Each row is followed by its class number.
[  72    6 -357   27  289 -225 -197 -129  190  219  237   90 -111 -325
  -99    6 -515  395 -133 -176   93  231  151  -56 -319  -69 -179  350
  315   -8  500 -233 -154 -128   29  251  -87  -38  193  -45 -194]	4
[ -42   16  155   68   31 -183  103  100   96 -182  156    3 -240   -2
  164  181 -341  243  124  424  383  -45  513 -210  -77   13 -442   -5
   64  386  217   87 -131 -238 -199   40   43 -167   37 -276 -392]	5
[ -15 -212  237  285 -127 -150   94 -351   60  168   49  394 -101  -47
  117  -15 -131    7  488 -141  218   40  163  183 -190 -164  -95  -24
  -27  106  244   77  -29  124  -98  163  118  -93  207 -354  200]	3
[  75  -38 -397  267   28  160  281 -368   30  -11  -66  171  -44 -161
 -148  -90   42  296  -80   39  -98   10   52   91  234  216   96  115
 -200   42  427 -261  127   18  170 -115  378    7  -86   15   62]	6
[-185 -199  -94  173   38   55  -78  104  247  -77 -446 -261  133  111
   58  -71 -170  133   88 -445  217 -167   85  175  -36   -9 -287 -223
  -34  133  270  163  -60  101  170   76   78   89 -134  182  187]	1
[ 114  -52 -119  -39  -71  268  -43   -6  -20 -137 -216 -214 -127 -225
   28   95   29 -207 -233  -53 -103 -131   20   18  318  -22  361  -64
  204  -47 -224    9 -192  112 -151   56  -92   24 -187  -13   15]	2
[ -59    7 -222  -21 -178 -255   50 -509  -84  161   12 -214 -181   51
  -44 -153 -183  161  186 -360  178  154  -68   59  -83  139  -50   43
 -111   68  109 -329 -148  -99  161  -18    0    0  -19  -10    7]	4
[ -23 -103   42 -260   45 -269  206 -360 -170  -96   -8 -259   46 -360
    3  110 -235 -102   26  549  244  200  -43   61  577   63  112  200
 -133   20  234 -133  120 -300  309  -95   95   -4    3  163   91]	0
[  57   39  191  -62  242  162   38  324  104   95  147   96 -128 -125
   45   12   46 -113   -3  -46   81 -108   34   -7  -70 -100   24   16
  142  195  -71  -13   63   35  -45  -22  415  391  -63    4   16]	4
[ -42 -178  172  -25  -80 -157  -89  -41   -2  113   43  324 -413   93
  134  -48 -201  266 -109    8 -189  219   79  -66  -72 -289   48 -188
  141  -19  -55  150  -35  -70   19 -244  -35   16 -263 -240  -80]	7
[ -42 -269   22    1   52 -102  131   27  220   29  375 -182  -12 -102
 -213  112 -282  126  123  186  239  226   -9  124  -55 -241   -9  227
   70  213  352 -284 -218 -211 -153   88 -135    6  -12  -75 -107]	5
[ -29 -143   46  190  112 -233   52 -223  -67  -41   93 -149 -344 -300
  -60  -20  -13  474 -103  289  137  133  198  -84 -288   54 -101   70
  234  124  -52 -101  -96   55  113   67 -167  -75   82 -193   82]	4
[-110  -23   57 -202   -4   92 -105 -115  220  -63 -580 -153  131  318
    2 -272  125   78   42  -64  250  -68 -176   90  379   90  244   27
   58  -65   49  244  -53  129  159  223  -76  -24 -175   69  -69]	3
[ -56  -60  -87 -378  119  -37 -184  130   83  195   83  -48   40  110
 -128  -68 -447    5   83   62   62   16    4  -56    4   15  -70  144
  -19   53 -110 -178  113   38  -97  118  266 -179    3 -192 -134]	6
[  94  -89 -224  161 -108  132  174 -139 -199  220  427  213 -199  -52
  215   34   10    3   -3   33 -271  252  135  -10  180  -49  318   39
  -71   74  -33   15 -215  -93 -164  -51  -69 -351  -93  102  115]	4
[-119 -132   29   97  112  -96  -80 -430  -45   14 -426 -114 -306 -112
  535  -50 -161  291  209  241  253 -271  202   62  240   71  -26 -199
   44   85  119  320  -42  173  -15   29   84    5    2 -121   35]	5
[-183 -194  214  203  156  -96  256 -239   57  -26  -67  332   34  162
  -60  -54  107  300  -72 -201  -40   27   54    2  229   14  156 -233
  136  164   94 -355  -20 -100  310 -138  203   45   55 -254  276]	1
[  10 -204 -529  -38 -346  369  218  366    4   17 -199   42   23  365
  114   79  311   29  -94 -283 -354   32 -183  -77  -14  -61 -145   66
 -144 -100  135  197  -12 -118    1 -301 -106  258  -94  143   83]	3
[-115   38 -287  -84 -109  -70  -87 -349  -11   16  -49  192  226 -127
  -30  -60 -113 -216 -239 -371 -287  250 -231   91   80 -116  171 -135
  -56   38   78   51  136  145   29   53  139  121    9  399  265]	1
[-241 -101   47  130  -86  -41   73   71  204  -80 -146   -8 -114    4
 -108 -221 -205  220   47  120  452   74  205  123 -251 -136   33  168
  324   72  372  283  -67    3   75  286  -96  119 -140  276  175]	3
[  -3 -109   13   32 -117    1  -62 -296  103  -22  -27  343   56   62
 -122 -171  262  -36  -47 -232  -23  137    6  -29 -186  -90  296  -76
   30  -21   37  148  -48 -113  -89 -227  -31    0  -40 -208  130]	2
[  -6 -155  -42   47  104 -273   56 -165 -134   98   43  -67  -41 -259
  175   49 -156   57  229  -79  134  161   26 -219   21  228  129  165
  -78  268 -229   54   20   60   91  276   41 -262  -21 -402  -44]	1
[ 126   58   80  111 -112  158  251 -212   43 -137 -239   46 -114  -49
    9  -89 -152  202 -114 -299  -10  241  -97  -69   23  -29  246 -257
  200  -11  -26   30  -39 -144  313 -106  -65  215  -78   13  -24]	7
[ -97  157 -159  189 -238 -113  -63   32   88  -84 -399  130   29 -340
  219  102  111  204 -418   27  -25  -72 -114  -34  534   24  106  192
  -95 -142 -204  282   99  164  225 -241  255 -149   14  212   88]	6
[-110  -99  -88   27  179  -82  -29   16  173  -16  -88 -142  233   64
   99 -183 -123   -7 -132 -138  222   20   23   28  152  -87 -224 -221
   92  141  161  169  113   84  179   97  204  317 -229  112    9]	5
[ -89    2  177 -279  -63  -46 -134 -223   -6  138   50  -97  -26 -217
 -144  -88 -288  269  268   44   92   54  -91  101  153  305   74 -103
 -254    6   79   74   38 -176  168   64   50 -312  -54   96 -140]	1
[  45  -87 -262  167 -167  144  118  -99   -5  -80 -144   56  224  -72
  206   54 -116 -173  137 -514  109   49  -45  -94  148   90  134 -202
   99   59 -256  332  169  128  220  106  180  202 -115  105   65]	7
[ 140  135  119  121   42   51  -42  -15  189  185  181  263 -384  -76
  -87   28  -57  252  116 -207 -220   -4 -131  160 -324 -255  -29  188
  -55   54  382 -306  -84 -102 -330 -221  231  147  122  -19  -65]	3
[ 147 -146 -140  156  226 -108   85 -128 -219  -56   15   38  -28 -312
  226  112 -256 -133 -150  130 -172  133  116  -10 -117  -64  277 -180
  -43  149   70 -109   35  -15   38  140   87   29  -27 -383   -6]	6
[  95  172  -38    2   35 -102   87 -158 -200 -196  -97 -167 -180   38
 -173  -44   63 -296 -136 -111  -41  130    1 -102 -159  -48  194  180
   93   34 -121 -275  -30   36  -38   32  -75  109 -220  103   63]	7
[ -86  -61  -77   18 -199  -93  -34  -46  -73 -202 -116   12 -135   -5
 -102 -131   14  122  111   33  249   70  127   -6 -261    5  144  227
  -72  121 -227  207  115  281 -340   42  126 -125  228 -153  169]	5
[  46  -63 -297  -55    9 -338   51  -96   16  272  433   13 -151  -58
   17  155 -264   18   53  125  152  381  197  -72 -591  111 -399  256
 -137  276   23 -229 -125 -114   99  -62   83 -326 -109   29  -68]	2
[   7 -242 -107  -79 -144   27   85 -115   29  139   33 -242 -211 -160
  -67   68   13   30   54 -147 -129 -120   78   -7  447 -211   57  167
  192 -145  -81  -20 -245 -203   -2 -244   36    7 -208 -112 -102]	7
[ -76  -10 -226 -172  -82  231 -162  140  -39  -79 -118   46  115  367
  -71  131  111   10  219  110  256  -12  -31   68  -85   -2   73 -123
  -16  115  135  -22  139  208  -78  213  129 -131    4   15 -181]	1
[-239  -85 -180 -185 -108  -35 -187 -234 -259  140  120  231 -204   28
  397  139  189   10  232  112  101  -12  230  170  405  -14 -113 -159
  -42  161   25  147 -218  223  -55  328  104 -265   73   20 -114]	4
[-128 -117  187 -165  -19 -134 -116   86  -86  112  136 -333 -105  127
 -178  -48 -172   79   21 -173  -75 -118   10 -113  507  172  171   -4
  184  -14  270   30   82 -146  178   49  -42  -89 -438  280 -182]	4
[  80 -125  114 -206   -1 -271   16  110  284  139  303   41  -41  346
  -69   -3 -317  234 -187  -15  186  277   81  -18 -211 -212   44   14
  803  106  133  108  -64   -1   35   82 -259  129  210   90 -287]	3
[   8 -154 -899  -74  -19  -12 -240 -130 -230  -40  -12 -278  214  -87
  353  114 -153   22  -89   79  201  173  -10   14  212   31 -124  -50
  -41 -129   -4  125   64  174  -63  -14 -204  -37   91  170  133]	6
[ 106   19  -31 -191  -93   49  -36  -44  180   -3  299   42   88  143
 -179   73 -264  151  232  190 -142  324 -244  100  123 -172 -209   98
 -405  -44   86 -131   67 -112 -221  -37  -68 -109  138  104 -254]	4
[ -96  -33   35   21  -73 -170   88   -9 -115  -83 -136  -10  -69   26
  -47 -253  169  -28 -231  -24 -170  -51  134   29  -87  -34  -52   -1
   51 -181 -134  155 -127  -51   30  -22 -318  193  -59 -160   53]	7
[ -74 -116  -91  -10  214 -104   44   41  145  -76 -268 -355  245   24
  -46  -62   42   -8  -63 -675 -171  175   40  194  291 -165  265   67
  -55 -149  391  360 -253   43  -20 -112 -100  241   70  337    0]	4
[ -50 -193   17  170  -52 -274  246 -210  -84  -64 -153 -212   38  -81
  309  170    3  -90   56   10   62   17  -51  137  258  -25 -138    3
 -195  104  225 -132 -195 -196  129 -132 -244  101  160  -87  149]	0
[-160  -39 -206   35  -60 -176  -19 -136   79   36  106  263  -92  -44
   -3  -40  216  248   29 -190  -94   76 -106  151 -106   32  -75   55
 -174  -52 -145   25 -126  -10   59  -87  -47  231  -24  119  -11]	1
[-190 -209   -8   55 -127  161  251  113  -98 -235 -232 -243  137  181
 -386   -9  443   37   69 -210  171   38   19  280  468  -66  520   98
  -11 -124  298  -83 -104  136  104  -86   55   21  -24  125  169]	6
[-155 -181   12 -208  -11   31  -46   -4   85  -54   20   13  -39  632
    4   58 -112  -91  327  145  -57   84  -24    1  -57  -58 -173   -1
  -72  241  246   63   93  148 -167  185 -139  -97 -185  342 -104]	6
[  55  -49 -159  -26 -156  114  139  356  100 -161   87  -42  -93 -165
 -193  -10  144  104  -30 -165  170  -23  196  225 -290 -167  -63  158
  274  279  142  179    3   31   11  208  311  229  265  130 -149]	1
[ -92   63 -104  101 -170 -151  139 -107  112  -29  -51 -132  110    2
  -32  152    5   18   72   -4  291  -12   27  -77 -284   41 -168  -32
    6  -52   61  -27 -164 -259  211 -106 -164  233  -22   -5 -186]	4
[  -5 -116   67  -29  -22 -179   94  110  142   50  126    9  -71  100
   70 -196  -99  113  -46 -161  101  352  -71   60 -315 -186 -157  -22
   42  186 -161  175   26    1  197   -6   33  275  -11  123   86]	4
[ -16  233  -46  285  -13   51  208 -319  -32  -83 -132 -451  260  259
 -263 -143  423   -8 -194 -219  183    8   -9  -78  376  -40  210 -101
  313  -21  334 -175   -9  212 -100 -229   17   14  -21  204  163]	3
[ -52   27  -17   99  -42   83   14  -68  -95  -21  -93    9   69 -115
   41 -262  -30  -10   39  -17  181   70    4  105  240 -133  305 -110
   34  -44  172  202   81  -45  125  205   63   36 -187   63  107]	1
[-176    5 -155  139   -2  -54    3 -174 -160  -47   77  -49 -207 -326
 -105 -186  -86  208 -202   53 -127    8   56  195 -367 -254  208 -119
  260   61  559   10  108 -112   -8   34   74  366   -5  338  232]	1
[ -16 -186  -11   34 -251 -119 -154 -172   -2   90  365  -41  -15 -105
 -392  -68 -146  147  162 -580 -100  107   24  106  258   78   22  -10
  103   30  240   -9  -31  -50   66  237  -92 -328 -146  200 -114]	1
[ -32  -16 -404 -134   99    6 -272  270  -61 -154 -191 -181   33 -242
  217  181  172  181 -105 -113  312   10   43   88  327  199   13   81
   12  -97  256  343  -18   75  165  -13  -36  123  -74  293 -165]	2
[ -85 -120  -44 -370  -20   66   -7   64  263 -116  -74   65    4  -91
 -180  -72 -148  -40 -132  267  217   98 -237  166 -400  -94   85  208
  113  278   66 -205  118 -221  183   95  210  294   44  181  168]	2
[ 163 -403  -70   81  152  -77   79  -99  -30   43 -127 -396  -74 -171
  288  110  253 -120  212  -83   -4 -268  158 -130 -173  119  -13  132
  260   98 -181  467 -115  135  -66   68 -245  116   69 -194  -26]	5
[-104 -392 -185 -246 -242  156 -185  384  -38 -106   65 -133  100  -13
  -56  103  162 -173   -7 -183  114 -103  -93   79  304   58 -146   48
  119   34  105  301   71  100  -16  175 -223  167 -125  274   95]	5
[  43 -263  -92 -149  157 -110   91  147  -10 -120  165  -92  262  170
  123  340  -55  -33  130 -154   47  198   25 -175  188   71  -73  -95
   95  217  -24  -55  -88 -100  112  148 -192  -34  168 -292 -338]	6
[ 147   76 -268   65   55   22  -56  -81 -314  133  429    0 -330 -320
   51   25 -149  216  203  226   38   12   81 -154 -455   58  -13  194
  118   82  322  -81  196 -115 -209  132   50   13   92  -39 -127]	5
[ -75  -97 -184  -15  122 -116   78  -71   30  -60  144 -108   99 -210
 -172  -79  163  -94  -76 -363  255  197  155   82  -22 -268  -25 -178
  184  -25  -48  -59 -302 -106   54  -30    8  504 -128 -227  -51]	1
[ 234  -63   48  -84   70 -186   81 -213   65 -111 -245    4   -5 -172
  108 -226 -626   71   19  134  300  258 -197   94  -19  119   69  238
 -339  122   52 -219  228 -181  156    9   96  -31  200 -194  278]	5
[ -61 -126   95   67 -370 -153   69 -134   87  135 -225 -154  -17 -270
  -71  -20   24 -308 -189  -49    0 -348  115   13   19   64  149  213
  369   28 -308  317  -64  383  -57  266   21 -111   62  -77   61]	5
[ 196 -120 -138  292  243 -151  -15 -180 -306   51  121   58 -335 -292
  245   44   42  203  115 -186 -525  142   27   54 -339  -15  233  124
 -118  -47   -7   82   -3   12  -18   67  -48 -129   47   98  179]	3
[ 111  207   82   72  184 -160  -47   84  -14   92   21 -281 -204 -169
   38  -75 -147  -42 -216   19  -72  -58  127   31 -349    0 -326   65
  156   13   87  -20    3  190  -95   12  -62  137    4  205   36]	2
[-101 -102  -60  -37   71 -288 -122 -261  100  -67  -40  -62   60  -68
  150  197   66   40  -62  349   85   40  -47 -241    7  -77 -303   15
  103  202 -310   16   26   59   28   18  -95 -120    7 -124  -14]	1
[ -49  -62    7  -51 -228   14  123 -123   69  -41  -45   13 -145  -10
  -30 -257  -99  170 -110   46  -58  124 -139  107 -207  -14 -168  -18
 -126   94 -212 -163 -169 -353  191   16 -182  -14   38   23  154]	0
[ -87 -158 -610   -4 -410  105   30  156    9  -41 -222 -250  128  318
   26  -75  254  206   61 -459  410  176  139  -10  178  -19  -91  -49
  100 -244  -86  406 -169   71  201 -157 -122   40 -150   24 -145]	2
[  40  249  176  131 -163  139  217   66   58   45 -156 -258    6  -45
 -191  -16  -71 -197   84  201 -128 -262 -237   21 -280  -80  -65  185
 -149 -230  153 -187   44 -295   -9 -112 -129  238  -69  232    6]	0
[  90  -60  -24    6 -124  221  131 -190 -108  135  197  138   -9  344
  -86 -303   28 -256  105  247   71  184  -68  168 -240 -159   74 -188
   38   54  168  -65  233   92  -37   56   58   87 -243  256  372]	3
[-164   -6  508   16 -249  139    5 -101  238  204  -69  169 -280   58
 -229  -82  109  -73  166  -88 -340 -359 -276   82  -21   -7 -113  114
 -168   38  179 -193 -128 -121 -184  -88 -122   34 -282    8   30]	7
[-182   10 -112 -105  -65  221  121  514  -74  -75 -122 -325  285  212
  184  151   19 -372  203  206  549 -308  295 -198  142 -124 -352   58
   82  270   30   76   38  -59 -115  178  351  -85   55 -162   -8]	5
[  71   -7  138  -50 -206   21   85 -104 -125   19  352 -244 -216 -483
 -291  -48  -79 -159  103 -196 -103 -132  224  137   40  -47 -110   68
    3   96 -144 -110 -145 -316  -82  -64  284 -133   52  166   87]	0
[ -68  -82 -402  -40  252  116  -85  -19  190  -23  -60   45  271  -97
   -7 -123  -30  164 -132 -128  154   67  150  135   86   59 -142 -295
 -141  -12  -71   89  -39 -114  428   56  424  174 -278  100  -94]	4
[-127 -330 -206   93 -204 -313  169 -412  129  165   17  235 -163   -3
  -12  201 -344   40   31 -125  -98  166  165   33 -173   18  273  227
  221  227  180  -49  -86  202    9  123  109 -205   32  -68   18]	2
[-283  137  194  147 -157  -97  101 -213  -48  143   41  -79  -65  278
    7  -20   65   93  285  -69  211   32   60  -89 -396    7    3 -228
  221  364  172  -10  -70  175   -5  362   94 -167  -56  -35 -172]	3
[  39  -71 -270   26  -23 -210  -87 -101   13   81  344  329 -115 -156
  -30   28 -265   92 -168 -127   -7  284   69  -78 -369   40 -229  160
  178   67   34 -110   -2   66  -66   62 -214   27  153   54  120]	6
